In the rows, 128 means zero.
[ 74 168 156  81  98 110 102 149  80 170 106 129 123 127 125 148 139 160
 203 120 131 105 150 101 104 150 162 142 127 142 115 191  93 148  94 131
 137 106  98 116 124 129 148] -> 0
[ 85 180  78 124 109 131 166 103 207 121 133 113  75 128 126 150  93 147
 158  65 158  86  63 165 124 139  84 176 150 129 123 128 114 135  80 135
 153 117 113 125 122 135 140] -> 5
[113 119 145 104 133 102 145 148 115 123  73 106 193 134 147  71 117 220
 187  91 140 119 135 130 165  94 137 111 123 100 134  86 103 155  71 121
 175 139  99  70 138 124 108] -> 4
[111 148  63 109 144 127 119 125 170 153 109 146 157 156 135 157 124 162
 185 114 102  93 151 105  76 143 105 130 144  62 166 163 152 162 127 102
 151  94 116 117  91 139  87] -> 6
[111 146 107 148 143 141 112 102 137 128 112 134 160 148 136 138 133 166
 156  96  95 111 147 110  97 153 139 129 141  45 161 155 135 132 142 113
 158 122  92 147  87 149  80] -> 5
[122 154  59 130 141 126 110 114 189 147 121 148 139 153 136 130 103 171
 196 101  95  69 161 116  84 145 114 137 144  56 152 164 159 160 127 113
 155 118 108 135 101 138  89] -> 0
[120 107 136 114 137 115 150 153 112 112  80 122 201 136 144  96 125 206
 214  86 144 109 132 138 153  90  99 146 110  93 107  77  90 166  79 106
 173 141  99  63 149 101 127] -> 3
[116 145 157  95 129 111 155 156 121 115  75 114 191 140 135 115 129 199
 194  87 143 122 112 133 132  87 101 145 103 104 110  90 100 157  83 110
 164 135 108  67 148 111 118] -> 6
[ 84 168  72 125 105 126 182  85 183 124 130 125  75 116 145 149  93 164
 167  56 158  69  69 162 119 145 102 177 157 124 116 115 125 155  79 132
 165 124 112 113 116 108 139] -> 8
[103 129 160  88 133 119 143 134  92 126  75 117 203 139 156  73 104 207
 201  99 139 125 128 138 156 104 147 132 120 109 122  78 102 167  73 119
 164 134  90  72 127 118 104] -> 7
[ 83 182  70 126  90 134 181  76 176 130 137 139  81 135 140 157  84 151
 175  68 164  73  60 172 132 130  79 186 148 125 110 121 118 166 101 133
 152 117 111 118 123 131 124] -> 9
[120 142 130 105 130 115 156 143 112 109  88 106 201 132 147  94 114 205
 190  87 146 136 118 128 154 108 132 141 123 108 107  65 110 137  72 104
 174 124 104  82 144  97 126] -> 2
[ 92 167  63 115 107 133 187  94 187 140 121 124  87 132 120 167 108 147
 163  66 166  87  73 153 116 133  86 179 154 140 145 127 130 147  91 126
 144 118 121 120 128 129 122] -> 6
[121 133  79 153 158 134 104 107 141 132 107 138 154 147 135 140 148 168
 152  87 101  98 144 111  94 150 133 111 135  47 166 151 146 138 143 104
 160 122  93 151  97 139  80] -> 4
[122 142 141 108 122 122 157 138 102 108  81 115 203 134 159  94 120 192
 192  94 148 135 129 131 154 113 143 140 119 117 120  72 109 129  75 111
 167 127 120  80 140 108 110] -> 2
[120 148  90 137 143 135 116 104 153 135 101 139 171 151 130 157 140 163
 166 100 108 109 138 106  72 140 121 137 139  60 157 162 135 143 149 103
 151 111  99 140  95 145  75] -> 6
[111 157 111 153 147 136 110 106 135 119 102 132 167 143 139 133 128 170
 159 102 105 110 138 117  94 157 147 131 140  53 158 154 131 122 141 114
 163 127  94 142  92 148  86] -> 5
[111 134 162 100 122 123 150 141 118 105  82 115 196 132 152 103 116 219
 211  81 137 112 117 138 147  95 128 133 114  93  92  84  90 160  68 117
 174 144 104  67 135 101 130] -> 8
[100 166  63 110 110 136 187  98 196 123 139 124  83 125 138 146  98 151
 168  69 157  81  84 154 123 138  98 185 165 127 132 115 137 132  80 125
 142 121 133 135 129 113 131] -> 2
[ 95 178  51 129 103 125 182 101 167 128 131 126  77 125 128 140  88 140
 169  77 159  93  68 179 142 113 106 180 155 124 130 137 109 151 105 121
 144 118 114 114 132 119 132] -> 1
[ 88 142 146  82 101 124 113 153 126 167 113 121 129 122 117 163 146 187
 215 105 146  97 126 101 111 146 152 134 147 127 109 181  97 137  88 120
 141 110 143 132 124 122 159] -> 9
[115 132  99 143 147 137 108  84 129 140 100 143 158 157 146 145 143 145
 166  91 103 105 140 117  91 159 136 135 139  56 162 162 127 159 139 100
 154 111  91 141  77 141  64] -> 7
[ 89 156 155  79 110 128 100 141  62 163 107 120 147 132 125 154 164 149
 196 110 129 134 137 107 101 152 164 131 122 152 123 174  94 145  93 115
 126  96  97 135 114 121 146] -> 7
[117 137 131 119 135 115 146 141 104 116  79 111 193 134 150  95 131 196
 175  84 150 124 109 140 159 102 131 119 105 112 119  73 105 148  73 118
 170 132  97  73 149 114 120] -> 4
[120 136  63 127 147 126 123 119 170 133 125 139 152 145 132 133 117 175
 172 106  90  90 148 101  95 146 122 141 143  44 157 153 148 148 123 119
 161 108 110 126  99 131 103] -> 5
[133  94  68 180 145 129 127 111 153 144 130 164 163 148 129 165 143 147
 170 108 108 108 154 103  81 144 105 140 145  48 153 146 141 155 159 104
 146 120 112 123  87 138  74] -> 3
[ 80 181  62 101  91 126 172  94 166 137 121 134  87 138 133 163  96 148
 164  82 159  90  67 173 124 124  75 179 139 139 132 136 125 161 105 126
 150 106 103 110 124 142 128] -> 6
[100 165  61 137 112 118 174  85 208 136 129 128  69 130 126 140  90 151
 169  59 152  58  85 160 123 140  88 184 151 132 127 127 130 150  87 138
 149 131 111 131 141 126 126] -> 0
[120 121 132 134 122 115 156 140  97 115  73 127 204 131 157  92 121 192
 195  91 147 128 133 139 158 101 116 142 110 113 118  66  93 153  88 116
 169 130  91  56 140 109 107] -> 3
[ 87 148  56 127 108 133 161 119 199 133 137 135  78 127 129 149  93 148
 176  77 171  73  68 161 121 131  67 177 151 133 113 132 117 154  95 119
 148 120 117 115 121 131 137] -> 3
[127 138  47 126 150 125 115 129 179 146 122 140 138 153 140 132 130 163
 176 100  98  86 153 116  93 136 109 114 138  43 161 157 157 165 119 104
 157 100 112 124 100 129  96] -> 4
[103 140 150 109 122 119 151 128 114 123  74 116 206 135 153  86  95 213
 203  94 151 108 129 130 167 102 135 129 133 104 128  69  99 155  74 132
 172 136 108  73 138 117 104] -> 9
[103 146 150 111 122 121 153 131  90 110  72 107 190 128 158  87 112 202
 189  79 141 121 115 139 159 115 144 131 107 117 108  67 100 153  71 119
 186 138 103  62 135  95 116] -> 8
[126 140  54 110 141 119 119 129 170 153 117 150 155 153 133 156 130 158
 180 113 108  93 145  97  75 140 102 131 143  63 160 168 155 163 125 101
 148  96 123 116 100 143  95] -> 6
[136  93  65 186 136 132 127 115 162 150 131 165 172 144 137 161 141 159
 175 107 103 111 156 101  78 140 112 135 146  48 157 148 144 153 160 113
 145 123 118 124  85 143  68] -> 3
[111 167  48 136 118 129 165 115 206 126 147 123  54 127 120 153  89 130
 152  69 156  85  54 173 120 119  87 179 156 121 116 140 124 153 103 113
 138 110 115 137 136 111 147] -> 1
[ 86 169  70 118 106 125 176  86 187 119 124 128  75 118 145 149  94 159
 168  58 155  64  73 165 127 143  97 171 157 122 121 116 124 156  79 134
 161 122 108 115 117 108 139] -> 8
[136 118  82 163 141 126 130 107 165 145 125 161 158 154 119 183 151 150
 161 108 107 115 152  93  60 140 114 133 139  55 165 156 150 144 163 115
 135 115 129 131  93 151  68] -> 6
[ 88 163 158  98 102 110 111 142  89 165 104 128 133 133 123 162 150 159
 195 120 137 110 150 101  98 147 159 148 129 143 120 185  94 137  94 133
 132 102  94 125 127 124 147] -> 0
[ 80 161 163  73 107 114 107 169 114 163 111 105 135 112 102 143 145 198
 217 116 139 109 136 105 106 156 170 130 142 136 123 188 100 116  89 122
 146 114 121 135 125 132 158] -> 5
[ 78 156 158  64 106 128 108 175 104 171 101 117 144 121 116 163 153 181
 210 126 139 117 132 101  93 141 157 130 136 145 124 189 102 131  95 107
 133 109 135 123 117 129 155] -> 6
[ 93 175  56 126 104 127 177 102 165 129 129 125  75 128 127 142  82 144
 165  76 158  92  62 180 140 117 103 182 152 125 127 139 113 159 109 116
 152 113 105 111 129 122 127] -> 1
[ 88 178  66 113 120 127 178  82 174 129 118 127  76 134 133 136  99 139
 171  55 146  80  75 176 129 145  82 176 147 136 128 112 123 169  83 122
 145 115  92 119 117 116 119] -> 7
[ 75 161 149  76 109 115 104 166 142 174 107 122 112 121 118 150 133 190
 221 114 140  88 140 111 101 155 157 134 134 138 109 189 108 127  87 121
 142 120 136 123 124 133 153] -> 0
[121 145 141 127 122 116 160 116 110 117  75 116 202 142 145 100 119 190
 196  75 164 113 107 137 165 111 127 142 114 117 112  62  94 148  77 121
 172 129 110  82 158 105 106] -> 9
[107 142 145  94 112 118 114 171  91 168 116 102 126 112 104 150 163 159
 196  93 140 134 129 106 115 124 178 131 151 120 123 187  89 134  92 102
 131 117 120 139 140 105 168] -> 1
[ 89 154 148  92 107 108 110 158  69 169 106 116 131 125 129 159 182 156
 183 118 125 131 152 107 103 148 162 115 121 142 129 184  97 141  90 123
 132  92 106 121 126 119 156] -> 4
[ 76 157 160  71 105 120 113 167 103 173 103 116 137 121 113 174 157 186
 206 124 152 120 132  99  84 146 161 131 139 147 127 191 102 129  97 114
 135 104 129 123 118 136 152] -> 6
[ 80 127 145  83 113 130  92 180 106 167 114 126 141 109 122 141 142 187
 223 131 143  97 145 104 103 148 158 127 146 136 121 187 100 136 101 110
 137 118 128 129 115 124 160] -> 3
[ 96 146  46 138 113 125 177 104 180 132 130 136  82 123 130 138  96 149
 171  69 160  71  80 168 130 134  70 180 154 127 129 116 127 166 101 127
 154 125  99 115 129 114 129] -> 3
[120 140  80 156 138 135 121  93 169 133 116 151 151 153 137 156 126 166
 164  91 117  91 124 111  96 148 120 138 147  49 139 148 136 139 145 112
 154 115 115 147  97 139  83] -> 9
[117 147 167 108 131 111 152 144 124 108  87 101 194 134 139  97 125 209
 201  80 136 122 120 150 153 100 113 135 110  98 105  81  95 146  69 119
 171 142  98  81 149 117 132] -> 5
[ 77 154 158  62 106 134 106 173  95 163 116 109 136 114 131 150 146 192
 222 126 137 113 143 100 103 161 176 126 147 147 116 189 107 123  79 102
 140 109 147 134 115 122 163] -> 2
[103 156  50 145 118 121 188  99 185 132 134 125  77 122 130 153  95 158
 162  60 157  78  64 160 120 129 102 187 157 130 140 121 129 150  95 125
 149 120 117 124 136 117 123] -> 1
[114 115  49 134 144 128 114 128 155 146 125 161 161 145 142 132 109 160
 200 122 109  73 152 110  94 138 105 147 144  49 152 157 140 174 136  98
 160 105 109 111  93 126  93] -> 3
[110 138 142  99 126 119 154 137 111 125  67 112 203 135 142 111 127 193
 180  90 156 129 110 132 148 103 125 136 108 126 130  72 107 146  84 121
 169 126 110  69 143 115 104] -> 6
[116 152  90 143 135 142 115  91 153 135 109 148 163 150 142 152 124 164
 174  94 112  97 126 120 101 151 122 130 154  53 141 151 135 151 143 103
 157 115 100 143  82 141  80] -> 9
[ 84 153 153  90 103 115 101 156 133 176 110 120 125 121 116 155 136 193
 223 114 146  88 139 110  98 152 162 135 141 136 114 192 107 134  90 119
 143 117 122 132 124 135 152] -> 0
[114 139 152  94 138 122 147 135 114 113  80 116 190 149 139 102 125 192
 208  80 128 129 117 149 146  99 107 136 104 103  93  87  87 178  75 108
 157 132  93  68 130 109 117] -> 7
[143 120  68 187 143 125 128 112 156 148 128 150 151 147 131 163 140 145
 165 100 107 121 151 111  79 136 147 130 154  45 178 162 144 143 159 110
 144 120 130 139  89 133  70] -> 1
[122 138 158  98 135 128 148 141 121 114  81 115 192 150 141  98 122 194
 208  80 129 133 115 151 142  96 111 138 105 105  95  88  93 174  76 107
 156 138  94  75 130 109 114] -> 7
[ 87 179  60 132 111 116 179  86 209 134 126 129  68 128 133 140  85 161
 174  59 148  60  81 168 120 142  82 187 147 138 117 124 129 152  87 139
 154 132 110 121 132 124 128] -> 0
[137 130  73 166 151 126 121 115 159 133 116 140 144 144 132 149 132 157
 154  92 111 110 126 114  89 136 139 136 150  44 158 164 138 135 152  95
 153 114 108 144 101 135  80] -> 1
[ 94 157 168  81 104 120 104 138  53 163  98 120 139 127 120 154 166 145
 192 109 130 135 137 109 102 155 166 136 130 150 123 180  89 157  96 116
 128  90  78 127 113 117 141] -> 7
[108 138 143  99 116 105 107 175 107 166 110 100 125 110 115 129 166 169
 179  95 136 118 131 102 111 134 165 115 142 125 123 176 102 137  76 117
 138 116 110 139 147 112 168] -> 4
[ 72 149 154  64 110 132 104 167  98 161 116 115 136 114 125 148 143 193
 225 117 135 101 145  93 104 161 174 134 148 130 120 185 103 125  84 101
 143 109 142 137 117 119 154] -> 2
[ 77 149 160  79 101 128 111 165 111 166 118 115 122 110 124 157 146 196
 218 117 135 103 135 105  98 156 176 121 143 127 104 187 105 136  86 112
 145 111 133 122 111 111 165] -> 8
[ 88 156 156  87 100 128 116 154 120 168 114 115 131 119 113 159 148 191
 223 106 149 108 133 107 104 148 162 127 149 135 108 181  98 135  94 122
 139 118 145 136 125 119 157] -> 9
[ 91 152 151  77 106 117 106 160  75 163 106 112 132 122 123 160 175 164
 186 114 128 124 145 101 103 141 155 117 125 137 131 189  97 148  87 122
 137  93  99 114 125 124 154] -> 4
[110 138 160 115 120 105 148 141 111 114  74 102 202 130 149  77 106 218
 188 107 139 131 140 135 167 103 145 126 122 108 135  83  95 138  73 138
 176 130 100  68 136 123 119] -> 5
[ 88 168  86 115 108 130 163 105 209 123 138 110  78 128 116 151  93 153
 162  70 158  86  64 165 128 134  82 179 150 134 116 134 111 134  83 129
 152 120 117 132 124 132 147] -> 5
[ 76 157 154  63 115 117 104 151  95 172 105 119 125 122 120 144 158 169
 218 102 136 106 128 115 103 159 164 135 136 136 113 188  95 143  87 103
 135 109 115 135 115 123 150] -> 7
[ 80 149 147  67 109 116 102 166 100 175 109 111 128 113 130 142 165 189
 215 102 136  99 142 105 104 145 164 112 136 124 131 196 103 144  79 113
 147 114 126 123 121 134 153] -> 4
[130 138  80 154 138 150 116 104 141 122 119 139 163 147 147 147 133 161
 156 106 102 120 147 106  92 154 149 131 150  54 153 153 148 121 146  99
 148 115 117 155  95 137  87] -> 2
[ 83 152 166  60 120 122 108 156  99 170 115 115 119 121 113 148 157 169
 215 112 132 117 140 111  92 153 160 133 139 134 108 189  97 149  91 105
 129 110 121 128 107 119 153] -> 7
[126 138  68 117 154 128 111 100 150 145 118 143 151 156 137 133 124 145
 185 103  98  95 155 120  91 150 118 133 146  55 161 153 148 176 125  95
 151  98  97 130  84 125  86] -> 7
[112 149  89 138 143 138 119 105 143 140  94 144 166 150 133 156 137 158
 163 107 113 108 140 110  82 150 136 135 144  64 171 160 142 132 152 102
 153 114 107 138  86 142  70] -> 6
[114 148 156  92 130 116 156 150 120 115  68 115 203 142 139 111 126 211
 202  89 139 129 119 143 138  88 104 135 108 104 111  84 101 157  82 111
 163 136 101  67 145 116 119] -> 6
[109 144 156 105 125 122 153 144 128 105  86 110 193 128 154 106 112 216
 200  88 137 120 116 139 143  96 125 130 117  95  91  78  95 154  65 120
 172 141 106  61 134 103 135] -> 8
